Below are the code and all the weights of a small trained network. Each question names an input and a class and asks about switching units off, where a switched-off unit gives its printed mean instead of its output.

import numpy as np


def w(rows, s, z=0):
    codes = np.array(rows[::2]) - 128.0
    scale = np.full(codes.shape[1], s)
    scale[-1] = z or s
    return codes * scale


def f(y):
    return np.maximum(y, 0)


def log_softmax(a):
    a = a - a.max(-1, keepdims=True)
    return a - np.log(np.exp(a).sum(-1, keepdims=True))


def net(x, mask):
    res = np.array(x, float).reshape(1, 3) / 4 @ E
    y = f(res @ A[0][:, :-1].T + A[0][:, -1])
    res = res + np.where(mask, y, B[0][:, -1]) @ B[0][:, :-1]
    return log_softmax(res[-1] @ U[:, :-1].T + U[:, -1])


A, B = {}, {}
E = w([
[163,102,234,193,23],'x0',
[240,137,192,35,172],'x1',
[216,253,67,154,65],'x2',
],0.0056)
A[0] = w([
[137,121,174,180,63,81],'N1',
[164,188,91,150,102,120],'N2',
[222,119,194,45,166,132],'N3',
[64,120,90,191,99,23],'N4',
[215,131,199,30,155,136],'N5',
[97,161,2,79,205,64],'N6',
[176,193,111,108,98,79],'N7',
[96,162,21,78,201,83],'N8',
[138,123,177,183,73,94],'N9',
[58,122,86,197,98,2],'N10',
[137,127,182,187,71,84],'N11',
[65,123,86,197,99,64],'N12',
[142,119,182,177,68,98],'N13',
[65,125,81,196,100,58],'N14',
[168,197,87,146,92,107],'N15',
[78,37,172,89,164,154],'N16',
[161,189,87,141,96,106],'N17',
[77,40,173,92,165,151],'N18',
[163,195,83,140,94,106],'N19',
[180,193,84,137,84,78],'N20',
[171,197,95,148,98,97],'N21',
[56,36,183,101,174,131],'N22',
[162,191,85,146,104,100],'N23',
[100,158,25,84,206,84],'N24',
[68,122,81,197,98,69],'N25',
],0.0068,0.00076)
B[0] = w([
[187,75,193,102,78,203],'N1',
[136,92,97,189,196,193],'N2',
[37,234,73,62,104,241],'N3',
[51,204,87,59,106,198],'N4',
[9,253,48,46,108,244],'N5',
[244,33,242,76,33,252],'N6',
[110,128,82,176,190,189],'N7',
[236,31,223,76,34,243],'N8',
[199,67,197,90,75,201],'N9',
[61,217,93,58,104,203],'N10',
[199,62,198,95,63,204],'N11',
[73,196,90,67,96,204],'N12',
[182,72,185,88,70,204],'N13',
[62,204,97,63,93,204],'N14',
[139,97,98,191,196,201],'N15',
[115,118,62,215,229,235],'N16',
[140,91,95,200,196,192],'N17',
[125,119,62,215,223,233],'N18',
[140,88,97,202,200,198],'N19',
[126,106,96,182,189,203],'N20',
[130,99,94,189,195,198],'N21',
[129,113,69,222,227,246],'N22',
[135,82,95,199,197,192],'N23',
[225,41,215,85,43,240],'N24',
[60,204,94,61,95,205],'N25',
],0.0049,0.0042)
U = w([
[130,102,95,236,197,253],'0',
[167,59,224,91,71,41],'1',
[92,253,98,65,111,78],'2',
],0.014,0.00011)

Each question gives the input, the list of numbers given to net, and the class t.
The units are the neurons (one row each of A and B). Each row of codes is followed by its name. A weight is (code - 128) times the scale printed after its matrix; where a second scale follows, it is the last column's (A, B and U).
mask holds one flag per neuron, in row order. A switched-off neuron (its flag False) gives its mean, the last column of its row in B, instead of its output. The means were averaged over made-up inputs and are rounded, as every weight is.
A unit's drop is (log p(t) with every unit on - log p(t) with that unit switched off) / (log p(t) with every unit on - log p(t) with every unit switched off).
The circuit of an input: a set's keep is (log p(t) with only the set's units on - log p(t) with every unit switched off) / (log p(t) with every unit on - log p(t) with every unit switched off). Starting from the 12 units with the biggest drops (on a tie, the unit counted first), units are removed one at a time, each time the one whose removal leaves the highest keep (on an exact tie, the one counted first), for as long as the keep stays at least 0.8.
units of the circuit, in order: the units of the circuit, biggest drop first
k most important neurons: the k neurons with the biggest drops, biggest first
drop when u is switched off: that unit's drop, to one decimal
input [-8,-5,7], class 1: units of the circuit, in order => (N6, N8)
input [-3,6,-5], class 2: units of the circuit, in order => (N5)
input [-4,4,2], class 1: units of the circuit, in order => (N6, N8)
input [-8,-5,5], class 1: units of the circuit, in order => (N6, N8)
input [4,8,6], class 2: 2 most important neurons => (N5, N3)
input [-6,-8,8], class 0: 2 most important neurons => (N19, N23)
input [-6,4,-4], class 1: 3 most important neurons => (N6, N8, N24)
input [-1,6,-4], class 2: drop when N3 is switched off => 0.2
input [-8,-7,-4], class 1: drop when N6 is switched off => 0.5
input [-7,6,-3], class 1: drop when N24 is switched off => 0.5
